Below are the code and all the weights of a small trained network. Each question names an input and a target symbol and asks about switching units off, where a switched-off unit gives its printed mean instead of its output.

import numpy as np


def w(rows, s, z=0):
    codes = np.array(rows[::2]) - 128.0
    scale = np.full(codes.shape[1], s)
    scale[-1] = z or s
    return codes * scale


def norm(h):
    return h / np.sqrt((h * h).mean(-1, keepdims=True) + 1e-5)


def softmax(a):
    e = np.exp(a - a.max(-1, keepdims=True))
    return e / e.sum(-1, keepdims=True)


def log_softmax(a):
    a = a - a.max(-1, keepdims=True)
    return a - np.log(np.exp(a).sum(-1, keepdims=True))


def net(x, mask):
    ids = ['ΓΣΩβζθλξτ'.index(c) for c in x.split()]
    T = len(ids)
    res = E[ids] + P[:T]
    u = 0
    for l in range(3):
        r = norm(res)
        for j in range(2):
            rows = slice(2 * j, 2 * j + 2)
            q, k, v = (r @ M[l][rows].T for M in (Q, K, V))
            z = softmax(np.where(np.tri(T) > 0, q @ k.T / 2**0.5, -1e9)) @ v
            o = O[l][rows]
            res = res + np.where(mask[u + j], z, o[:, -1]) @ o[:, :-1]
        u += 2
    return log_softmax(norm(res)[-1] @ U[:, :-1].T + U[:, -1])


Q, K, V, O = {}, {}, {}, {}
E = w([
[127,146,156],'Γ',
[114,98,94],'Σ',
[4,69,185],'Ω',
[113,146,131],'β',
[154,56,173],'ζ',
[20,218,85],'θ',
[145,104,153],'λ',
[53,145,74],'ξ',
[60,199,56],'τ',
],0.03)
P = w([
[99,105,2],'0',
[67,170,89],'1',
[71,166,94],'2',
[77,162,89],'3',
[81,163,92],'4',
[86,159,103],'5',
[95,161,112],'6',
[99,163,115],'7',
],0.0073)
Q[0] = w([
[102,117,141],'L0H0',
[165,178,254],'L0H0',
[198,243,120],'L0H1',
[113,116,180],'L0H1',
],0.015)
K[0] = w([
[136,116,117],'L0H0',
[197,106,126],'L0H0',
[115,213,147],'L0H1',
[139,93,249],'L0H1',
],0.021)
V[0] = w([
[9,93,127],'L0H0',
[102,134,139],'L0H0',
[105,107,125],'L0H1',
[48,254,79],'L0H1',
],0.0099)
O[0] = w([
[106,144,179,253],'L0H0',
[137,84,254,147],'L0H0',
[52,148,164,155],'L0H1',
[156,98,152,75],'L0H1',
],0.013,0.0051)
Q[1] = w([
[175,69,32],'L1H0',
[54,67,81],'L1H0',
[40,104,103],'L1H1',
[125,141,10],'L1H1',
],0.012)
K[1] = w([
[161,162,156],'L1H0',
[86,108,199],'L1H0',
[94,194,69],'L1H1',
[27,247,204],'L1H1',
],0.015)
V[1] = w([
[82,145,208],'L1H0',
[83,245,119],'L1H0',
[64,224,144],'L1H1',
[181,110,54],'L1H1',
],0.012)
O[1] = w([
[162,217,192,254],'L1H0',
[105,136,92,117],'L1H0',
[122,208,108,201],'L1H1',
[189,77,2,22],'L1H1',
],0.0085,0.0065)
Q[2] = w([
[135,66,188],'L2H0',
[129,139,98],'L2H0',
[116,182,7],'L2H1',
[194,84,46],'L2H1',
],0.018)
K[2] = w([
[182,114,157],'L2H0',
[22,67,2],'L2H0',
[14,247,249],'L2H1',
[151,207,126],'L2H1',
],0.0089)
V[2] = w([
[99,237,34],'L2H0',
[16,98,252],'L2H0',
[81,207,4],'L2H1',
[37,253,154],'L2H1',
],0.006)
O[2] = w([
[122,74,247,89],'L2H0',
[108,48,24,254],'L2H0',
[54,167,79,82],'L2H1',
[99,181,129,155],'L2H1',
],0.011,0.0077)
U = w([
[42,89,55,70],'Γ',
[133,135,194,92],'Σ',
[163,202,21,254],'Ω',
[112,123,165,42],'β',
[163,9,71,230],'ζ',
[97,117,206,63],'θ',
[71,254,30,107],'λ',
[81,136,127,41],'ξ',
[175,62,215,227],'τ',
],0.012,0.0038)

Each question gives the input, a string of symbols that net reads in full, and the target symbol t.
The units are the heads (2 rows each of Q, K, V and O). Each row of codes is followed by its name. A weight is (code - 128) times the scale printed after its matrix; where a second scale follows, it is the last column's (O and U).
mask holds one flag per head, layer by layer. A switched-off head (its flag False) gives its mean, the last column of its rows in O, instead of its output. The means were averaged over made-up inputs and are rounded, as every weight is.
A unit's drop is (log p(t) with every unit on - log p(t) with that unit switched off) / (log p(t) with every unit on - log p(t) with every unit switched off).
The circuit of an input: a set's keep is (log p(t) with only the set's units on - log p(t) with every unit switched off) / (log p(t) with every unit on - log p(t) with every unit switched off). Starting from all 6 units, units are removed one at a time, each time the one whose removal leaves the highest keep (on an exact tie, the one counted first), for as long as the keep stays at least 0.8.
units of the circuit, in order: the units of the circuit, biggest drop first
most important unit: the unit with the biggest drop
which heads matter: for each layer, one digit per head in row order, 1 if its drop is at least 0.15 and else 0, layers parted by /
drop of u: that unit's drop, to one decimal
input Γ ζ ζ Ω Σ Γ λ, target λ: which heads matter : 01 / 00 / 00
input ζ Ω λ ζ ξ λ ξ Γ, target ζ: most important unit : L1H1
input ζ Γ λ ζ ζ β, target ζ: which heads matter : 11 / 00 / 00
input Γ ζ ξ λ β, target τ: units of the circuit, in order : [L0H1, L1H1]
input ζ ζ λ λ ζ, target ζ: units of the circuit, in order : [L0H0, L2H0]
input Σ τ Γ β Γ λ Ω ζ, target Ω: units of the circuit, in order : [L0H1, L2H0, L1H1, L1H0]
input λ τ ζ ζ τ Σ β, target Γ: which heads matter : 11 / 11 / 01
input τ ζ λ, target λ: which heads matter : 01 / 00 / 01
input λ λ ζ, target Γ: which heads matter : 11 / 10 / 01
input Γ ζ Γ Σ τ τ ζ Γ, target τ: which heads matter : 00 / 01 / 01
input λ ζ λ Γ, target Γ: units of the circuit, in order : [L0H0, L1H0]
input ζ ξ Ω ζ ζ Γ, target ζ: units of the circuit, in order : [L0H0, L1H1, L2H1]
input λ Ω ζ ζ λ Γ ξ Γ, target Γ: units of the circuit, in order : [L0H0, L0H1, L1H0]
input Γ τ Γ Γ θ ζ ζ Γ, target τ: most important unit : L2H1
input Σ Γ Γ ζ, target Ω: units of the circuit, in order : [L2H0, L0H1, L1H1, L1H0]
input λ ζ τ β ζ β, target Γ: units of the circuit, in order : [L0H0, L1H0, L2H1]
input τ Ω Γ ζ, target λ: which heads matter : 01 / 00 / 01
input Σ Σ Γ, target Ω: units of the circuit, in order : [L0H1, L2H0, L1H1]
input λ Ω τ ζ Ω ζ, target Γ: which heads matter : 11 / 00 / 01
input ζ ξ ξ ζ ζ ζ ζ β, target ζ: most important unit : L0H1
input Γ Ω β β β, target τ: drop of L0H1 : 0.6
input Σ ζ ζ Ω Γ, target Ω: drop of L2H0 : 1.3
input ζ Ω ζ ζ ζ, target ζ: drop of L2H1 : 0.2
